Here is a tiny trained network, its code and every weight. The questions are about switching its units off for an input and a class, where a switched-off unit gives its printed mean instead of its output.

import numpy as np


def w(rows, s, z=0):
    codes = np.array(rows[::2]) - 128.0
    scale = np.full(codes.shape[1], s)
    scale[-1] = z or s
    return codes * scale


def f(y):
    return y / 2 * (1 + np.tanh(0.7978845608 * (y + 0.044715 * y**3)))


def log_softmax(a):
    a = a - a.max(-1, keepdims=True)
    return a - np.log(np.exp(a).sum(-1, keepdims=True))


def net(x, mask):
    res = np.array(x, float).reshape(1, 4) / 4 @ E
    y = f(res @ A[0][:, :-1].T + A[0][:, -1])
    res = res + np.where(mask, y, B[0][:, -1]) @ B[0][:, :-1]
    return log_softmax(res[-1] @ U[:, :-1].T + U[:, -1])


A, B = {}, {}
E = w([
[107,236,234,145,28,117,186],'x0',
[122,43,135,75,79,97,189],'x1',
[176,89,187,11,159,252,127],'x2',
[217,254,54,121,202,159,204],'x3',
],0.0077)
A[0] = w([
[124,183,205,73,54,199,175,132],'N1',
[65,20,65,145,195,98,75,126],'N2',
[182,86,160,138,165,75,160,115],'N3',
[25,184,222,151,74,41,117,98],'N4',
[75,213,44,153,95,30,58,221],'N5',
[66,133,202,254,56,95,178,139],'N6',
[184,150,194,143,109,144,172,62],'N7',
[149,29,162,131,231,190,119,2],'N8',
[207,85,156,89,150,180,167,187],'N9',
[244,110,65,110,182,170,166,103],'N10',
[178,165,37,195,132,58,233,133],'N11',
],0.0087,0.0037)
B[0] = w([
[51,101,165,152,202,175,124,215],'N1',
[113,47,191,173,222,214,121,243],'N2',
[92,115,64,105,114,94,138,136],'N3',
[133,141,87,123,151,65,249,244],'N4',
[164,137,173,157,109,160,102,254],'N5',
[213,155,113,103,97,101,225,246],'N6',
[69,132,106,126,176,219,34,155],'N7',
[151,151,109,110,98,81,82,204],'N8',
[62,177,77,74,111,147,124,222],'N9',
[162,189,52,68,108,71,130,230],'N10',
[23,10,177,83,236,254,77,224],'N11',
],0.0074,0.009)
U = w([
[87,55,249,168,131,176,126,222],'0',
[50,79,114,93,155,169,32,196],'1',
[238,173,2,71,79,17,147,3],'2',
],0.0077,0.002)

Each question gives the input, the list of numbers given to net, and the class t.
The units are the neurons (one row each of A and B). Each row of codes is followed by its name. A weight is (code - 128) times the scale printed after its matrix; where a second scale follows, it is the last column's (A, B and U).
mask holds one flag per neuron, in row order. A switched-off neuron (its flag False) gives its mean, the last column of its row in B, instead of its output. The means were averaged over made-up inputs and are rounded, as every weight is.
A unit's drop is (log p(t) with every unit on - log p(t) with that unit switched off) / (log p(t) with every unit on - log p(t) with every unit switched off).
The circuit of an input: a set's keep is (log p(t) with only the set's units on - log p(t) with every unit switched off) / (log p(t) with every unit on - log p(t) with every unit switched off). Starting from all 11 units, units are removed one at a time, each time the one whose removal leaves the highest keep (on an exact tie, the one counted first), for as long as the keep stays at least 0.8.
circuit, biggest first: the units of the circuit, biggest drop first
unit that matters most: the unit with the biggest drop
k most important neurons: the k neurons with the biggest drops, biggest first
drop when u is switched off: that unit's drop, to one decimal
input [2,3,-2,0], class 2: 3 most important neurons : (N2; N1; N11)
input [-6,-2,-4,-6], class 0: unit that matters most : N2
input [5,7,5,3], class 1: circuit, biggest first : (N9; N7)
input [8,8,0,-5], class 2: 3 most important neurons : (N6; N4; N11)
input [7,-4,8,3], class 1: circuit, biggest first : (N7; N9)
input [8,-5,-2,-2], class 2: 2 most important neurons : (N6; N4)
input [-6,7,-3,-4], class 0: 2 most important neurons : (N2; N10)
input [5,4,2,4], class 1: 4 most important neurons : (N7; N2; N5; N6)
input [2,1,-4,6], class 0: 2 most important neurons : (N11; N9)
input [-1,-7,-5,5], class 1: 2 most important neurons : (N11; N2)
input [-3,-8,2,1], class 2: 2 most important neurons : (N11; N1)
input [-3,0,-2,7], class 1: 2 most important neurons : (N11; N6)
input [8,4,-8,-3], class 2: 2 most important neurons : (N6; N4)
input [-6,1,3,4], class 2: unit that matters most : N10
input [7,0,-4,6], class 0: drop when N11 is switched off : 0.3
input [-5,5,3,5], class 2: drop when N10 is switched off : 0.3
input [8,-6,-6,5], class 0: drop when N6 is switched off : 0.0
